[153  79  78 109] : Q721
[136 120 162 114] : Q413
[136 120 125 114] : Q274
[110 156 152 134] : Q312
[131 122 118 133] : Q25
[121 147 153 133] : Q243
[169  51 109 110] : Q416
which: [136 120 125 114]	Q274
which: [131 122 118 133]	Q25
loc: [79]	Q721, 2
which: [136 120 162 114]	Q413
which: [110 156 152 134]	Q312
loc: [122]	Q25, 2

[ 33 165 144 124] : Q697
[127  97 144  94] : Q470
[128 100 149  93] : Q671
loc: [97]	Q470, 2
which: [127  97 144  94]	Q470
which: [ 33 165 144 124]	Q697
which: [128 100 149  93]	Q671

[125 109 125 114 114] = Q886
[102 103  95  83 106] = Q270
[ 87 103  81  76 104] = Q445
[162 111 163  99 121] = Q213
[ 90 106  86  83 107] = Q393
[66 98 55 53 97] = Q944
[108 119 120 127 116] = Q980
[117 115 122 120 116] = Q584
[162 153 163 139 121] = Q462
[156 108 152 125 118] = Q505
which: [162 111 163  99 121]	Q213
loc: [152]	Q505, 3
which: [125 109 125 114 114]	Q886
which: [162 153 163 139 121]	Q462
loc: [98]	Q944, 2

[ 80 101 103 202 112 137 118 163 137 123 109 122 140 137 146  76 132 127
 112 154 104 114 149 147  69 151  73  52 157  73 140 217  65 108 113 116
 149 133 112 216 139 132 122 160 145]  Q32
[ 87  96 140 186 140 101  96 106  94 127 109 123 138 154 138  71  98 130
 125 177  72 110  91 165  71 115  84  87 177  91 119 195  60 120 106 134
 163 104 129 212 125 136 119 156 165]  Q241
[ 80 101 103 202 112 137 118 163 137 123 109 122 140 137 146  90 132 127
 112 154 104 114 149 147  69 151  73  52 157  73 140 217  66 108 178 116
 149 133 112 216 139 132 122 160 145]  Q892
[ 80 101 103 202 112 137 118 163 137 123 109 122 140 137 146  90 132 127
 112 154 104 114 149 147  69 151  73  52 157  73 140 217  66 108 113 116
 149 133 112 216 139 129 141 174 142]  Q302
loc: [60]	Q241, 33
which: [ 80 101 103 202 112 137 118 163 137 123 109 122 140 137 146  90 132 127
 112 154 104 114 149 147  69 151  73  52 157  73 140 217  66 108 178 116
 149 133 112 216 139 132 122 160 145]	Q892
which: [ 80 101 103 202 112 137 118 163 137 123 109 122 140 137 146  76 132 127
 112 154 104 114 149 147  69 151  73  52 157  73 140 217  65 108 113 116
 149 133 112 216 139 132 122 160 145]	Q32
which: [ 87  96 140 186 140 101  96 106  94 127 109 123 138 154 138  71  98 130
 125 177  72 110  91 165  71 115  84  87 177  91 119 195  60 120 106 134
 163 104 129 212 125 136 119 156 165]	Q241
which: [ 80 101 103 202 112 137 118 163 137 123 109 122 140 137 146  90 132 127
 112 154 104 114 149 147  69 151  73  52 157  73 140 217  66 108 113 116
 149 133 112 216 139 129 141 174 142]	Q302

[149 113 139 127 106 113 139 110 148 155 148 133 110  54 127 135 125 115
 135 159 133 134 100 143 102 127 133 142 154  81 142 136  98  91  96 132
 166 146 146 114 106 161 120 133 128 118 108 121  84 126] -> Q667
[154 125 124 114 101 113  69 113 142 158 141 118  97 146 129 129 145 105
 107  98 109 140 164 116 130 126 122 123 105 118 156 146 128 147 135 168
 122 128 128 106 102 118 122 153 175  97 156 144 157 111] -> Q850
[129 117 114 141 123 115  99 112 123 113 139 124 137 142 141 119 136 123
 110 126 140 128 145 129 118 143 132 122 123 131 130 108 152 126 144 146
 116 137 127 142 117 139 118 151 131  96 126 117 135 111] -> Q301
[115 122 129 133 112 105  85 118 140 124 132 110 128 170 138 126 118 102
  98  91 149 134 153 126 114 123 140 131 107 164 142 148 121 162 156 135
 107 117  89 137 140 128 105 156 151  69 156 123 148 110] -> Q321
which: [154 125 124 114 101 113  69 113 142 158 141 118  97 146 129 129 145 105
 107  98 109 140 164 116 130 126 122 123 105 118 156 146 128 147 135 168
 122 128 128 106 102 118 122 153 175  97 156 144 157 111]	Q850
which: [149 113 139 127 106 113 139 110 148 155 148 133 110  54 127 135 125 115
 135 159 133 134 100 143 102 127 133 142 154  81 142 136  98  91  96 132
 166 146 146 114 106 161 120 133 128 118 108 121  84 126]	Q667

[133 124 130 179 188 180 180 176]  Q616
[125 127 126 128 118 127 141 162]  Q327
[125 125 128 128 108 177 180 174]  Q601
[123 159 179 180 176 179 180 186]  Q552
[130 124 127 128 138 129 130 180]  Q331
[124 129 175 179 185 179 180 169]  Q326
[130 131 155 179 200 180 180 211]  Q589
[131 133 128 165 179 180 181 182]  Q282
[126 156 179 180 184 180 181 181]  Q498
[128 129 127 149 157 178 180 193]  Q217
which: [125 127 126 128 118 127 141 162]	Q327
loc: [175]	Q326, 3

[114 104 115  99  92  86 149 165 191 161]  Q791
[157 164 135 127 179 118 134 118  81 136]  Q771
[143  69 162  59 184 111  93 173 217 165]  Q252
[ 63 107 161 166 161 151 142  85 182 117]  Q759
[172 120 113 137  90  93 170 152 203 110]  Q636
loc: [170]	Q636, 7
which: [ 63 107 161 166 161 151 142  85 182 117]	Q759

[178 106 124 188 150 163  55  90 111 168 219 188  79 120 153 108 120 173
  86 116  96 145 127 135  70  93 101  88 147 185 143 144 133  73 134 105
 146 138 162  51 146 183 123]  Q840
[111 129 125 125 117 140 143 119 116 109 116 131 144 127 147 138 152 123
 151 123 124 118 124 116 134 133 130 150 132 113 152 109 141 152 119 119
 136 146 128 131 104 104 146]  Q207
[176 106 129 180 147 170  54  80 114 168 224 188  79 117 154 113 123 167
  91 112  97 142 125 132  67 107 100  93 148 192 147 138 132  84 132  98
 124 148 163  51 148 186 120]  Q811
[176 106 129 180 147 170  54  80 114 168 224 188  79 117 154 113 123 167
  91 112  97 134 116 115  67 106  99 130 164 181 194 108 163 115 117  84
 145 179 173  42 105 156 152]  Q168
which: [176 106 129 180 147 170  54  80 114 168 224 188  79 117 154 113 123 167
  91 112  97 134 116 115  67 106  99 130 164 181 194 108 163 115 117  84
 145 179 173  42 105 156 152]	Q168
which: [111 129 125 125 117 140 143 119 116 109 116 131 144 127 147 138 152 123
 151 123 124 118 124 116 134 133 130 150 132 113 152 109 141 152 119 119
 136 146 128 131 104 104 146]	Q207
loc: [55]	Q840, 7
which: [178 106 124 188 150 163  55  90 111 168 219 188  79 120 153 108 120 173
  86 116  96 145 127 135  70  93 101  88 147 185 143 144 133  73 134 105
 146 138 162  51 146 183 123]	Q840
loc: [96]	Q840, 21

[101 108 113 108 147] -> Q387
[169 204 195 154 101] -> Q901
[108 107 109 113 141] -> Q295
[132 140 136 127 131] -> Q565
[147 161 155 138 116] -> Q861
[120 127 128 160 132] -> Q894
[150 176 170 140 116] -> Q885
[109 121 126 112 147] -> Q698
[ 99  84  85 106 153] -> Q256
which: [109 121 126 112 147]	Q698
loc: [161]	Q861, 2

[122 119 117 114 112 110 110 109 110 112 114 116 119 122 125 129 131 135
 137] -> Q950
[105 103 101  99  97  97  98  98 100 101 103 104 106 107 108 107 107 107
 106] -> Q357
[144 144 143 143 142 141 140 139 138 135 133 131 128 125 122 118 113 109
 105] -> Q794
[137 134 128 124 118 113 108 103  97  92  87  82  78  74  70  66  63  60
  59] -> Q349
[129 129 129 129 129 131 132 133 134 135 134 133 131 128 124 119 114 108
 103] -> Q641
[103  95  89  84  80  79  81  85  90  96 104 111 119 125 129 132 133 133
 206] -> Q661
[184 177 171 167 165  99 170 177 186 196 205 213 219 222 220 214 205 194
 181] -> Q330
[147 149 151 153 154 154 154 152 151 149 146 145 142 141 140 139 138 139
 139] -> Q904
[117 114 111 107 104 100  96  93  90  86  85  84  84  84  87  89  93  97
 102] -> Q789
loc: [222]	Q330, 14
which: [103  95  89  84  80  79  81  85  90  96 104 111 119 125 129 132 133 133
 206]	Q661
loc: [152]	Q904, 8
which: [137 134 128 124 118 113 108 103  97  92  87  82  78  74  70  66  63  60
  59]	Q349
which: [117 114 111 107 104 100  96  93  90  86  85  84  84  84  87  89  93  97
 102]	Q789

[109 172 199 212 161  73  73 112 164  92  93] = Q185
[108 129 124 173 154 133 123 175 153 110 166] = Q963
[108 129 166 173 154 133 123 175 153 110 118] = Q838
[147 203 171 133 157  86 125  60 169 138 143] = Q110
loc: [125]	Q110, 7
which: [109 172 199 212 161  73  73 112 164  92  93]	Q185
loc: [92]	Q185, 10
which: [147 203 171 133 157  86 125  60 169 138 143]	Q110
which: [108 129 124 173 154 133 123 175 153 110 166]	Q963
loc: [138]	Q110, 10

[204  89 118 150  85 132 152 128 138 128 138 115 163 131 191 133 160  87
  79 153 167 173 176] -> Q749
[166 116 120 143 108 136 143 143 137 140 131 125 154 133 174 141 147 108
  98 146 128 149 158] -> Q24
[128  94 118 149  89 133 151 155 138 131 137 116 162 131 189 128 158  91
  82 152 167 169 173] -> Q61
[194  99 118 128  93 135 150 154 139 135 136 119 128 132 191 139 157  94
  82 152 171 165 173] -> Q164
which: [194  99 118 128  93 135 150 154 139 135 136 119 128 132 191 139 157  94
  82 152 171 165 173]	Q164
which: [166 116 120 143 108 136 143 143 137 140 131 125 154 133 174 141 147 108
  98 146 128 149 158]	Q24

[146 106  86  83 100 131] = Q706
[149 100 171  78 109 119] = Q399
[149 100 128  78 106 119] = Q689
[176  55 147  71 109  74] = Q547
[182  71 155  99  99  64] = Q285
[157 124 147  78  99 117] = Q112
[110 135  73 170 163 158] = Q996
[ 91 117  85 158 145 128] = Q782
[176  55 147  71 109 169] = Q712
[120 157  98 158  95 204] = Q173
[132 104 135 103 109 125] = Q339
loc: [83]	Q706, 4
which: [110 135  73 170 163 158]	Q996
loc: [91]	Q782, 1
loc: [85]	Q782, 3
loc: [73]	Q996, 3
loc: [170]	Q996, 4

